[161  59 148 122  87 152 181 109 141 167 102 170  62] : Q521
[137  97 122 121 155 132 165 125 179 148 143  91 140] : Q29
[125 120 142 127 121 137 133 142 183 156  51 150  69] : Q112
[122  83 138 137 154 115 120 167 178 119 150 156 131] : Q741
[ 91 143 117 132 160 157  97 132 120  62  85  94 149] : Q224
[142 165 136 124 137 132 144 112 133 120 183 134 166] : Q352
[134 131 176 133  82 137 139 125 165 142 116 208  97] : Q424
[115 113 127 131 156 113 155 141 109 147  79 166  56] : Q629
[123 149 133 129  86 154 109 121  40  96  99 162  71] : Q373
[141 137 152 127 112 103 125 126 170 171 176 166 116] : Q986
[132 129 126 126 130 126 151 109 156 147 122  94 170] : Q937
miss Q986: [112 152 166 170 126 116 127 103 176 171 141 137] => [125]
q: [115 113 127 131 156 113 155 141 109 147  79 166  56] => Q629
common Q224 Q112:  => [120]
common Q629 Q373:  => [109]

[ 57 122 128 111 171 185 128] -> Q629
[ 88 131 118 224 181 128  37] -> Q986
[128  77 128 112 188 160  76] -> Q834
[114  65 128 121  76 154  56] -> Q521
common Q834 Q629:  => [128]
loc: [56] => Q521, 6
common Q834 Q986:  => [128]

[ 85 129 130 128 128 128 128] : Q352
[132 133 133 145 119 106 132] : Q373
[116 112  71  50 196 150 106] : Q424
[105 106 130  51  86 170 144] : Q29
loc: [51] => Q29, 3
common Q424 Q373:  => [106]
miss Q29: [ 86  51 106 130 144 170] => [105]
Q373? => [132 133 133 145 119 106 132]
loc: [86] => Q29, 4

[121 105 138 161 160  92 126  97 187 161  74 156  79  97  99  93 164 154
  96 159 103 151 132 160 166 101  82  94 155 169  68  94 155  90  69 151
  98] = Q424
[163  67 146 124 115 149 156  82 104 110 150 105 153  98  75 164 124 123
  81 118 170 109 105 119 120 172 153 169 122 109 153  86 121  84 150 121
 102] = Q986
[167 135 188 144  94 156 169 140  98 100 161 105 159 154 130 161  77  78
 144  85 155 102 126  69 122 156 165 159  94 110 152 147  85 149 154  90
 146] = Q373
[128 161 110  96  92 155 124 166  72  98 181  99 171 156 107 154 106 100
 160  99 147 101 128  99  89 143 172 106  96  85 180 169 104 160 177 111
 164] = Q937
[167 147 188 144  94 156 169 140  98 100 161 105 159 154 130 161  77  78
 144  85 155 102 126  69 122 156 165 159  94 110 152 147  85 149 154  90
 146] = Q224
[148  75 150 147 146 110 142  86 140 136 106 128 108  92  75 137 136 149
  84 143 142 128 109 139 147 141 118 130 142 144 103  73 149  82 108 131
  88] = Q112
[174  86 165 120 113 155 178  94  90 111 162 108 149 119  90 173 109 106
  98 105 181 108 111 110 102 182 163 175 116  92 162  97 114 106 171 107
 123] = Q352
[ 82 127  32  68 150 119  80 128 127 142 134 134 121 129 129 114 183 172
 131 162 107 139 134 184  96 107 120 114 163 105 128 124 168 130 134 161
 125] = Q29
miss Q112: [ 84 136  82 131 118 128  73  86 142 149 108 137  75 140 147 149 146 128
 110 106 103 148 136 147 144 109  75  88 142 143 150 108 142 130  92 141] => [139]
Q29? => [ 82 127  32  68 150 119  80 128 127 142 134 134 121 129 129 114 183 172
 131 162 107 139 134 184  96 107 120 114 163 105 128 124 168 130 134 161
 125]
q: [174  86 165 120 113 155 178  94  90 111 162 108 149 119  90 173 109 106
  98 105 181 108 111 110 102 182 163 175 116  92 162  97 114 106 171 107
 123] => Q352
q: [121 105 138 161 160  92 126  97 187 161  74 156  79  97  99  93 164 154
  96 159 103 151 132 160 166 101  82  94 155 169  68  94 155  90  69 151
  98] => Q424

[ 93  63 119 123 140 163 124 198 151 139 179 126 178 199 187 123 172 138
 179] -> Q373
[108 100 146 200 171 124  92  94 121  79 123 165 136 109 108 101 146 153
 115] -> Q521
[184 142  94  88 165 141 164 189 124 159 142 129 120 171 177 208 129  92
 170] -> Q629
Q521? => [108 100 146 200 171 124  92  94 121  79 123 165 136 109 108 101 146 153
 115]
common Q373 Q629:  => [124]
common Q629 Q373:  => [124]
q: [ 93  63 119 123 140 163 124 198 151 139 179 126 178 199 187 123 172 138
 179] => Q373

[116  88 156 133 143] : Q937
[157  81 212 145 121] : Q112
[116  88 156 133 116] : Q521
miss Q521: [116 116 133 156] => [88]
loc: [121] => Q112, 4
miss Q112: [ 81 121 145 157] => [212]
miss Q112: [212 121 145  81] => [157]
Q937? => [116  88 156 133 143]

[119 138 144 119 129 213] : Q629
[ 93 117 130 125 170  88] : Q521
[ 72 139 132 142 124 159] : Q937
Q629? => [119 138 144 119 129 213]
loc: [124] => Q937, 4

[168 129 185 108 205 140] -> Q741
[156 137  51  32 118  36] -> Q112
[ 94 128  98 134 176 112] -> Q29
[ 94 105  98 134 176 110] -> Q937
[135 132  52  75 100  12] -> Q986
[ 94 105  98 134 176 130] -> Q373
Q29? => [ 94 128  98 134 176 112]
Q986? => [135 132  52  75 100  12]
loc: [129] => Q741, 1
miss Q741: [168 108 129 140 205] => [185]

[121 140 138 180  98]  Q424
[103 170 167 127 171]  Q986
[119 140 140 172  96]  Q521
[ 96 141 134 169 117]  Q741
[128 145 120 212 137]  Q834
[118 117 134 169 213]  Q224
[ 90 139 212 169 121]  Q373
common Q424 Q373:  => [121]
Q224? => [118 117 134 169 213]
common Q834 Q373:  => [212]

[ 87  65 138 155 100 112 130 102  98] = Q373
[126 113 169 102 116 120 113 170 150] = Q29
[191 230  66 142 176 152 181 128 113] = Q521
[169 194  93 131 160 193 154 131 128] = Q112
[ 81  45 118 127  96 119  89 142 158] = Q224
[164 185  99 128 154 141 152 134 126] = Q986
[ 83  49 145 127  95 115  95 137 146] = Q352
Q352? => [ 83  49 145 127  95 115  95 137 146]
Q112? => [169 194  93 131 160 193 154 131 128]
miss Q352: [ 95  49 145 115  83  95 127 137] => [146]
Q986? => [164 185  99 128 154 141 152 134 126]
miss Q112: [131 128 154  93 193 169 131 160] => [194]
miss Q224: [ 45  81  89  96 127 118 142 158] => [119]

[144 213  67 150  97  51 115 151 106 162 157 112 137  35  25 157 103 108
  24 127 119 140 131 132  93 121  92 156 202 107  98  84 162 132  42  94
 111 129 106  73 174 107 116 173  84  60 178  98  93 109] : Q29
[124  60  94 159  92  76  87 131  94  90 109  65 188 126 117 197  90 116
  99  95 107  87 132 142 153  47 118 116  97 173 177 105  83 113  94 128
 109 118 112 114 113  99  35 127 148  25 158 184 168  91] : Q986
[122 132 104 111 115  82 123 117 123 167 120 140 159 152 132 110  81 130
  90  96 120 121 103 149 120  77 101 103 101 120 168 148  87 123  82 156
 180 178 129 106 128 211 113 166 134 147 122 146 175 121] : Q424
[106 158  77  97 164 130 130 139 145 161 143  99 144 192 154 103 117 153
  99 167  60 114 129 170 108 141 106  97 104 135 152  97 108 150 107 154
 129 142 166 128 132 131 113 175 131 166 126 139 177 164] : Q352
[ 60  83 112 129 135 177  70 156 155 167 143 106  85 146 170 117 106 123
 111 179  99 115 175 107 148 172 156  99  60 169 172 161  52  59 176 153
 114 151 161  93  88 155  37 160 130 162  42 141 135 201] : Q521
[165 111 115 145  72 121 115  58 144 144 113 133 135 122 118 152 173 126
  27 144 174 160 119 154 145  87  58 105 194  57 142  72 146 131 141  66
 124 161  79  97  87 155 149 123 133 181 133 151  87 118] : Q373
[109  88 196 136 152  97  82 161  50 132  92 125 132  64 121  97  95 137
  84 150 144 104 170  92 180 152  97 188 135 145 155 151 147 162 131 107
 126 169 177 113 212 115 165 114 112  16 141  89  89 152] : Q741
[144  86 134 100 133 131 125 116 133  98 108 104 154 152 151 106 139  82
  57 156 107 101 141  80 104 133 148  71 183 132 121 174 149  73  98 138
 151 142 129 116 134 175 122 106  82  79  59 160  98  86] : Q224
miss Q373: [ 87 141  72 149 165 144  72 111 152 142 155 133 131  27  58 194 124 181
 135 173 123 115 115 146 145  66 174  58 161  87 118 105  97 122 160  79
 144 121 118 133 145  57 154  87 126 113 133 119 144] => [151]
q: [144  86 134 100 133 131 125 116 133  98 108 104 154 152 151 106 139  82
  57 156 107 101 141  80 104 133 148  71 183 132 121 174 149  73  98 138
 151 142 129 116 134 175 122 106  82  79  59 160  98  86] => Q224
loc: [181] => Q373, 45
q: [144 213  67 150  97  51 115 151 106 162 157 112 137  35  25 157 103 108
  24 127 119 140 131 132  93 121  92 156 202 107  98  84 162 132  42  94
 111 129 106  73 174 107 116 173  84  60 178  98  93 109] => Q29
q: [106 158  77  97 164 130 130 139 145 161 143  99 144 192 154 103 117 153
  99 167  60 114 129 170 108 141 106  97 104 135 152  97 108 150 107 154
 129 142 166 128 132 131 113 175 131 166 126 139 177 164] => Q352

[ 69 123 126 103 112]  Q986
[159 139 141 158 143]  Q29
[ 12  97 129 142 146]  Q629
[143 104 139 138  54]  Q834
[109 103 114  85 151]  Q373
[135 140 124 132 142]  Q937
Q373? => [109 103 114  85 151]
common Q937 Q629:  => [142]
loc: [104] => Q834, 1
Q29? => [159 139 141 158 143]
Q629? => [ 12  97 129 142 146]

[112  77 237 125 184] = Q741
[191 232  81 124 238] = Q29
[ 47 129 238 158 124] = Q224
q: [ 47 129 238 158 124] => Q224
q: [112  77 237 125 184] => Q741

[ 73  87 184  72] -> Q937
[213 101 120 153] -> Q986
[105 183 184 115] -> Q112
[ 84 154 210 162] -> Q521
[136 115 147 143] -> Q741
[ 99 149 159 160] -> Q352
q: [ 73  87 184  72] => Q937
miss Q937: [184  87  72] => [73]
miss Q112: [115 105 183] => [184]

[179 178 186 188 185 179 208] -> Q986
[194 199 223 225 179 222 174] -> Q373
[196 178 186 225 179 222 208] -> Q424
common Q373 Q986:  => [179]
Q373? => [194 199 223 225 179 222 174]

[206 187  51 174  42 193 165  75  47 108  60] -> Q741
[158  78  90 195 153 126 206  60 178 192 148] -> Q424
[179 102 185 140 111 188  77 106 204  83  84] -> Q937
[206 187  51 174  98 193 165  75  47 108  60] -> Q986
[118  52  52 169 171 188 185 167 171 143 202] -> Q29
[215  58 111 191  46  50 211 168  63  82 138] -> Q352
[ 47  79 153 114  62  80 144  72 104 175 106] -> Q521
[131 182  56 162 193  67 178 185 174 186 162] -> Q224
[214 167 186 185 167  42 138 140  49  78  93] -> Q112
[179 102 185 140 111 208  57 173 103  61  48] -> Q834
Q224? => [131 182  56 162 193  67 178 185 174 186 162]
miss Q834: [185 111 140 179  61  57  48 173 208 103] => [102]

[157 207 120 142  81 195 195 182 104] = Q741
[161  18 188 181 214  21  26 161 189] = Q352
[ 64  47 147  74 173  55  61 115 165] = Q424
[ 94 204  93  83  88 207 204 215 100] = Q629
[160 212 121 142  76 199 198 187 103] = Q29
[159  34 180 176 202  36  41  37 180] = Q521
[174 242 123 148  56 162 222 210  96] = Q834
[131  12 179 148 199  14  21  40 182] = Q937
[161  18 188 181 214  21  26  71 183] = Q986
[ 86  42 162  93 172  43  53 104 170] = Q373
[150 135  88 172 162  82 144  74 112] = Q224
[ 40  42 136  54 181  58  63 123 165] = Q112
common Q986 Q112:  => [181]
loc: [81] => Q741, 4

[187 144 144 143 151] : Q373
[241 137 188 236  51] : Q112
[ 40 241  50  80 102] : Q521
[152  41 144 201  95] : Q224
[152 240 132 188  72] : Q986
common Q521 Q112:  => [241]
common Q224 Q986:  => [152]
common Q224 Q373:  => [144]
common Q986 Q112:  => [188]

[173 133  61  97 141  67  43] -> Q373
[ 98 122  45  97  23  97  88] -> Q521
[173 133  68  97  82  67  43] -> Q29
loc: [61] => Q373, 2
miss Q29: [ 97  43  82 173 133  68] => [67]
miss Q521: [ 23  97  88 122  45  97] => [98]

[126  86  27 195 186 112 140] : Q937
[200 152 180 109 148 201  99] : Q521
[142 190 187  96  82 166  68] : Q224
[119 162 196  63  69 131 195] : Q29
[ 82  89 200 189 155  75 147] : Q629
common Q937 Q29:  => [195]
common Q521 Q629:  => [200]
miss Q224: [ 96 166  82  68 142 190] => [187]
Q937? => [126  86  27 195 186 112 140]

[ 71  67 117 132 105  96 152  65 186  39 138 144 173 162 187 131] = Q521
[ 94  90 112  95  17 174 115 159 121 160 109  99 102 100 173 151] = Q937
[191 196 150 131 186 172 111 172  73 200 126 136 102 100  57 131] = Q424
[ 94  90 112  95  17  41 115 159 164 105 122  42 103 140 201  85] = Q224
Q224? => [ 94  90 112  95  17  41 115 159 164 105 122  42 103 140 201  85]
loc: [111] => Q424, 6
miss Q937: [160 151 112  90 100 121 159 109 174  94 115  17 102 173  95] => [99]

[176 169  79 133 142 126] -> Q424
[176 169  79 133 169 148] -> Q937
[176 142 170 141 191 148] -> Q629
loc: [126] => Q424, 5
miss Q629: [170 141 142 191 148] => [176]
q: [176 169  79 133 142 126] => Q424

[139  81 127 179  80] : Q373
[ 89  81  58 216 178] : Q629
[ 91  81  58 216 178] : Q224
[153 160 172  82 104] : Q112
loc: [91] => Q224, 0
Q224? => [ 91  81  58 216 178]
loc: [104] => Q112, 4
Q629? => [ 89  81  58 216 178]
common Q224 Q373:  => [81]
common Q629 Q373:  => [81]

[147  61  30 106 153 129  62  61] = Q741
[130  74  62 130 148 114 112 180] = Q352
[105 109  91 155 147 116 156  97] = Q629
[105 109 172 108 184  92  62 171] = Q521
miss Q741: [ 61 147  30 106 129 153  61] => [62]
miss Q629: [109 147 105  97 156 116  91] => [155]
miss Q521: [171 184 108  92 105 172  62] => [109]
loc: [91] => Q629, 2
common Q741 Q521:  => [62]
loc: [112] => Q352, 6
miss Q521: [ 92  62 184 172 105 108 109] => [171]

